Here is a tiny trained network, its code and every weight. The questions are about switching its units off for an input and a class, where a switched-off unit gives its printed mean instead of its output.

import numpy as np


def w(rows, s, z=0):
    codes = np.array(rows[::2]) - 128.0
    scale = np.full(codes.shape[1], s)
    scale[-1] = z or s
    return codes * scale


def f(y):
    return y / 2 * (1 + np.tanh(0.7978845608 * (y + 0.044715 * y**3)))


def log_softmax(a):
    a = a - a.max(-1, keepdims=True)
    return a - np.log(np.exp(a).sum(-1, keepdims=True))


def net(x, mask):
    res = np.array(x, float).reshape(1, 8) / 4 @ E
    y = f(res @ A[0][:, :-1].T + A[0][:, -1])
    res = res + np.where(mask, y, B[0][:, -1]) @ B[0][:, :-1]
    return log_softmax(res[-1] @ U[:, :-1].T + U[:, -1])


A, B = {}, {}
E = w([
[4,181,95,142,126,105,163,150,154,84,175,178],'x0',
[52,214,126,120,81,112,80,119,33,93,131,188],'x1',
[126,209,118,124,83,113,178,212,111,197,156,129],'x2',
[180,110,177,93,229,24,124,78,42,109,155,142],'x3',
[139,150,81,46,106,178,2,217,123,82,199,145],'x4',
[140,71,164,156,19,100,116,170,102,191,161,184],'x5',
[170,122,180,79,88,145,109,106,88,151,125,96],'x6',
[137,184,222,123,167,41,106,129,86,98,180,181],'x7',
],0.008)
A[0] = w([
[104,144,145,92,113,60,86,127,172,81,90,149,35],'neuron 0',
[179,87,163,123,162,167,100,83,141,102,25,91,144],'neuron 1',
[79,121,84,68,114,174,45,177,106,139,184,108,2],'neuron 2',
[146,146,189,112,211,64,64,112,71,84,172,122,111],'neuron 3',
[190,151,131,72,39,166,71,139,115,148,128,113,129],'neuron 4',
[2,163,104,172,102,195,102,164,161,154,113,118,67],'neuron 5',
[150,131,174,99,61,96,161,175,138,248,143,149,34],'neuron 6',
],0.0085,0.0031)
B[0] = w([
[124,145,165,200,74,181,66,152,102,162,204,123,145],'neuron 0',
[84,108,199,202,163,206,79,154,133,104,30,56,228],'neuron 1',
[180,55,71,208,218,173,130,115,168,77,104,162,202],'neuron 2',
[131,134,88,21,65,165,162,113,135,124,158,182,246],'neuron 3',
[103,120,152,131,175,148,160,125,46,204,58,120,199],'neuron 4',
[212,131,164,1,101,113,118,157,142,120,224,200,206],'neuron 5',
[123,97,119,180,212,144,176,111,186,147,123,129,198],'neuron 6',
],0.009,0.011)
U = w([
[112,92,167,214,254,100,140,147,34,249,132,52,255],'0',
[110,211,169,43,125,86,105,165,7,117,220,134,1],'1',
],0.0055,0.00033)

Each question gives the input, the list of numbers given to net, and the class t.
The units are the neurons (one row each of A and B). Each row of codes is followed by its name. A weight is (code - 128) times the scale printed after its matrix; where a second scale follows, it is the last column's (A, B and U).
mask holds one flag per neuron, in row order. A switched-off neuron (its flag False) gives its mean, the last column of its row in B, instead of its output. The means were averaged over made-up inputs and are rounded, as every weight is.
A unit's drop is (log p(t) with every unit on - log p(t) with that unit switched off) / (log p(t) with every unit on - log p(t) with every unit switched off).
The circuit of an input: a set's keep is (log p(t) with only the set's units on - log p(t) with every unit switched off) / (log p(t) with every unit on - log p(t) with every unit switched off). Starting from all 7 units, units are removed one at a time, each time the one whose removal leaves the highest keep (on an exact tie, the one counted first), for as long as the keep stays at least 0.8.
circuit, biggest first: the units of the circuit, biggest drop first
k most important neurons: the k neurons with the biggest drops, biggest first
drop of u: that unit's drop, to one decimal
input [6,-5,-4,8,-2,5,8,4], class 1: circuit, biggest first	[neuron 3]
input [1,1,5,8,-5,-8,7,-4], class 1: circuit, biggest first	[neuron 3; neuron 6]
input [2,5,2,-3,-2,8,1,3], class 0: 3 most important neurons	[neuron 6; neuron 3; neuron 4]
input [0,1,-6,-5,1,6,0,-8], class 1: 2 most important neurons	[neuron 5; neuron 6]
input [-6,8,1,1,7,-5,1,-1], class 0: 3 most important neurons	[neuron 2; neuron 4; neuron 5]
input [1,4,-1,-8,8,-3,6,-7], class 0: 2 most important neurons	[neuron 2; neuron 4]
input [-2,8,8,-3,-1,8,3,3], class 0: drop of neuron 6	0.3
input [1,7,2,-7,-4,3,-2,-8], class 1: drop of neuron 5	0.8
input [0,-7,-5,3,3,3,-8,4], class 1: drop of neuron 2	0.2
input [1,0,4,2,5,8,3,-4], class 0: drop of neuron 6	0.0
